Below is a small trained network, with its code and all its weights. Each question gives an input and a class and asks what happens when units are switched off, that is, made to give their printed mean instead of their output.

import numpy as np


def w(rows, s, z=0):
    codes = np.array(rows[::2]) - 128.0
    scale = np.full(codes.shape[1], s)
    scale[-1] = z or s
    return codes * scale


def norm(h):
    return h / np.sqrt((h * h).mean(-1, keepdims=True) + 1e-5)


def f(y):
    return np.maximum(y, 0)


def log_softmax(a):
    a = a - a.max(-1, keepdims=True)
    return a - np.log(np.exp(a).sum(-1, keepdims=True))


def net(x, mask):
    res = np.array(x, float).reshape(1, 6) / 4 @ E
    u = 0
    for l in range(2):
        y = f(norm(res) @ A[l][:, :-1].T + A[l][:, -1])
        res = res + np.where(mask[u : u + 5], y, B[l][:, -1]) @ B[l][:, :-1]
        u += 5
    return log_softmax(norm(res)[-1] @ U[:, :-1].T + U[:, -1])


A, B = {}, {}
E = w([
[109,159,219,189,105,133,56,116,114,55,102,156],'x0',
[156,97,105,70,164,72,104,151,104,161,183,48],'x1',
[30,121,89,127,74,232,67,214,113,153,151,62],'x2',
[145,103,113,169,155,97,73,150,53,87,136,75],'x3',
[127,114,199,58,79,130,134,154,202,62,68,75],'x4',
[83,206,180,52,2,53,161,135,99,65,174,134],'x5',
],0.0051)
A[0] = w([
[81,97,70,129,122,203,84,217,49,91,182,55,24],'L0N0',
[137,133,81,163,168,176,105,123,81,166,114,255,64],'L0N1',
[230,127,148,131,137,85,185,84,65,82,214,117,3],'L0N2',
[106,133,97,237,170,181,138,132,99,154,120,219,11],'L0N3',
[137,137,157,94,121,104,147,143,224,70,50,112,66],'L0N4',
],0.0055,0.0033)
B[0] = w([
[1,69,59,142,150,86,76,89,108,192,163,31,252],'L0N0',
[206,166,142,147,71,155,162,110,144,83,246,140,244],'L0N1',
[178,197,105,94,166,22,123,104,80,113,79,60,210],'L0N2',
[137,150,91,192,104,158,108,59,202,65,160,95,232],'L0N3',
[79,120,70,113,170,162,112,102,91,128,130,134,227],'L0N4',
],0.0085,0.0037)
A[1] = w([
[133,143,90,110,166,87,208,176,85,207,161,147,92],'L1N0',
[115,147,104,72,124,185,108,99,116,59,221,165,163],'L1N1',
[26,215,229,118,44,150,94,205,11,89,152,180,80],'L1N2',
[226,194,98,64,224,51,132,150,80,189,158,154,65],'L1N3',
[132,85,172,45,142,211,133,94,209,73,1,205,3],'L1N4',
],0.0051,0.0022)
B[1] = w([
[253,78,133,124,8,163,145,109,110,232,174,72,190],'L1N0',
[132,158,141,136,203,133,143,133,195,145,39,188,236],'L1N1',
[106,116,252,143,123,109,36,204,224,160,89,180,230],'L1N2',
[172,76,214,133,24,85,162,152,53,55,91,144,253],'L1N3',
[74,192,5,36,180,150,224,156,42,115,121,147,211],'L1N4',
],0.0067,0.0041)
U = w([
[182,178,98,248,146,221,141,42,207,80,187,203,173],'0',
[204,141,169,104,82,19,165,76,30,64,103,135,195],'1',
[21,63,87,148,110,159,50,147,107,198,186,29,164],'2',
[205,61,126,84,61,178,194,136,137,215,160,139,42],'3',
[174,67,152,158,230,115,61,163,71,72,97,125,3],'4',
[62,170,50,55,191,184,223,102,80,83,60,176,175],'5',
[40,180,244,86,108,122,68,193,209,116,54,220,121],'6',
],0.011,0.0035)

Each question gives the input, the list of numbers given to net, and the class t.
The units are the neurons (one row each of A and B). Each row of codes is followed by its name. A weight is (code - 128) times the scale printed after its matrix; where a second scale follows, it is the last column's (A, B and U).
mask holds one flag per neuron, layer by layer. A switched-off neuron (its flag False) gives its mean, the last column of its row in B, instead of its output. The means were averaged over made-up inputs and are rounded, as every weight is.
A unit's drop is (log p(t) with every unit on - log p(t) with that unit switched off) / (log p(t) with every unit on - log p(t) with every unit switched off).
The circuit of an input: a set's keep is (log p(t) with only the set's units on - log p(t) with every unit switched off) / (log p(t) with every unit on - log p(t) with every unit switched off). Starting from all 10 units, units are removed one at a time, each time the one whose removal leaves the highest keep (on an exact tie, the one counted first), for as long as the keep stays at least 0.8.
circuit, biggest first: the units of the circuit, biggest drop first
unit that matters most: the unit with the biggest drop
top k neurons: the k neurons with the biggest drops, biggest first
top k neurons in layer l: the k neurons of layer l with the biggest drops, biggest first
drop of u: that unit's drop, to one decimal
input [2,2,4,-4,-3,-4], class 0: unit that matters most => L0N1
input [-6,0,0,-3,0,-8], class 0: circuit, biggest first => [L0N3 L0N1]
input [-3,5,0,6,-7,1], class 1: top 2 neurons => [L0N2 L1N3]
input [-4,6,1,-3,3,8], class 6: circuit, biggest first => [L1N2 L0N0 L0N2 L1N1]
input [0,2,-3,-1,5,5], class 6: top 4 neurons in layer 1 => [L1N2 L1N0 L1N1 L1N4]
input [-1,-5,5,-2,-8,5], class 0: top 3 neurons => [L0N3 L0N1 L1N1]
input [4,-1,-7,2,8,6], class 6: top 3 neurons in layer 1 => [L1N2 L1N3 L1N0]
input [-7,2,-8,7,-5,-5], class 1: top 2 neurons => [L1N3 L0N2]
input [-7,8,1,-5,-7,-8], class 3: drop of L0N0 => 0.1
input [4,3,-2,0,3,-2], class 5: drop of L0N0 => 0.3
input [0,-4,7,-7,6,-3], class 5: drop of L1N4 => 0.4
